Here is a tiny trained network, its code and every weight. The questions are about switching its units off for an input and a class, where a switched-off unit gives its printed mean instead of its output.

import numpy as np


def w(rows, s, z=0):
    codes = np.array(rows[::2]) - 128.0
    scale = np.full(codes.shape[1], s)
    scale[-1] = z or s
    return codes * scale


def f(y):
    return np.maximum(y, 0)


def log_softmax(a):
    a = a - a.max(-1, keepdims=True)
    return a - np.log(np.exp(a).sum(-1, keepdims=True))


def net(x, mask):
    res = np.array(x, float).reshape(1, 2) / 4 @ E
    y = f(res @ A[0][:, :-1].T + A[0][:, -1])
    res = res + np.where(mask, y, B[0][:, -1]) @ B[0][:, :-1]
    return log_softmax(res[-1] @ U[:, :-1].T + U[:, -1])


A, B = {}, {}
E = w([
[128,157,3,186,59,117,52,92,165,192,103],'x0',
[219,56,115,125,209,191,93,165,39,197,218],'x1',
],0.013)
A[0] = w([
[240,60,8,90,159,174,75,185,61,226,192,205],'N1',
[129,85,222,44,152,147,175,171,74,64,179,211],'N2',
[125,150,203,33,158,151,138,201,96,73,117,123],'N3',
[134,236,37,242,9,93,36,71,119,142,113,253],'N4',
[165,26,119,143,146,192,180,150,22,94,224,153],'N5',
[249,22,113,160,149,166,59,157,85,203,219,131],'N6',
[114,75,159,64,162,146,174,193,62,89,146,138],'N7',
[45,203,177,44,126,71,251,99,206,40,33,183],'N8',
[97,132,2,238,131,104,53,55,138,102,104,177],'N9',
[71,201,183,171,64,107,133,50,160,62,66,142],'N10',
],0.0071,0.0038)
B[0] = w([
[161,162,106,239,124,166,12,149,185,145,79,239],'N1',
[97,88,151,79,129,48,102,84,176,145,145,204],'N2',
[144,116,227,109,123,101,175,89,140,99,185,178],'N3',
[24,122,45,93,101,157,96,84,92,194,131,254],'N4',
[128,136,196,154,113,50,100,63,128,34,170,203],'N5',
[187,254,141,245,154,94,92,146,185,104,111,227],'N6',
[78,113,222,102,158,97,155,104,71,143,207,180],'N7',
[166,209,156,175,181,125,42,62,167,79,98,251],'N8',
[57,139,109,140,81,165,232,6,119,186,137,214],'N9',
[140,186,121,198,116,113,109,113,216,150,79,221],'N10',
],0.0082,0.021)
U = w([
[21,140,67,104,96,181,121,84,110,254,122,250],'0',
[158,140,83,84,172,141,160,201,63,135,125,1],'1',
[182,216,141,208,153,138,17,121,161,107,95,226],'2',
[160,63,113,88,94,163,131,198,75,117,139,10],'3',
[117,93,110,104,133,194,135,180,117,105,130,25],'4',
[154,106,125,94,153,208,173,196,100,156,102,10],'5',
[102,62,189,42,154,101,141,94,97,103,229,144],'6',
],0.0082,0.0024)

Each question gives the input, the list of numbers given to net, and the class t.
The units are the neurons (one row each of A and B). Each row of codes is followed by its name. A weight is (code - 128) times the scale printed after its matrix; where a second scale follows, it is the last column's (A, B and U).
mask holds one flag per neuron, in row order. A switched-off neuron (its flag False) gives its mean, the last column of its row in B, instead of its output. The means were averaged over made-up inputs and are rounded, as every weight is.
A unit's drop is (log p(t) with every unit on - log p(t) with that unit switched off) / (log p(t) with every unit on - log p(t) with every unit switched off).
The circuit of an input: a set's keep is (log p(t) with only the set's units on - log p(t) with every unit switched off) / (log p(t) with every unit on - log p(t) with every unit switched off). Starting from all 10 units, units are removed one at a time, each time the one whose removal leaves the highest keep (on an exact tie, the one counted first), for as long as the keep stays at least 0.8.
units of the circuit, in order: the units of the circuit, biggest drop first
most important unit: the unit with the biggest drop
top k neurons: the k neurons with the biggest drops, biggest first
drop of u: that unit's drop, to one decimal
input [-5,-2], class 6: units of the circuit, in order -> [N1 N6]
input [-8,6], class 6: most important unit -> N7
input [4,2], class 0: units of the circuit, in order -> [N8 N5]
input [3,-6], class 0: top 2 neurons -> [N4 N6]
input [-4,-2], class 6: top 2 neurons -> [N1 N6]
input [-8,7], class 6: top 2 neurons -> [N7 N2]
input [6,3], class 0: top 2 neurons -> [N8 N4]
input [-3,2], class 6: top 2 neurons -> [N8 N10]
input [3,-8], class 0: top 2 neurons -> [N4 N6]
input [4,1], class 0: drop of N3 -> 0.0
input [-8,-3], class 6: drop of N1 -> 0.1
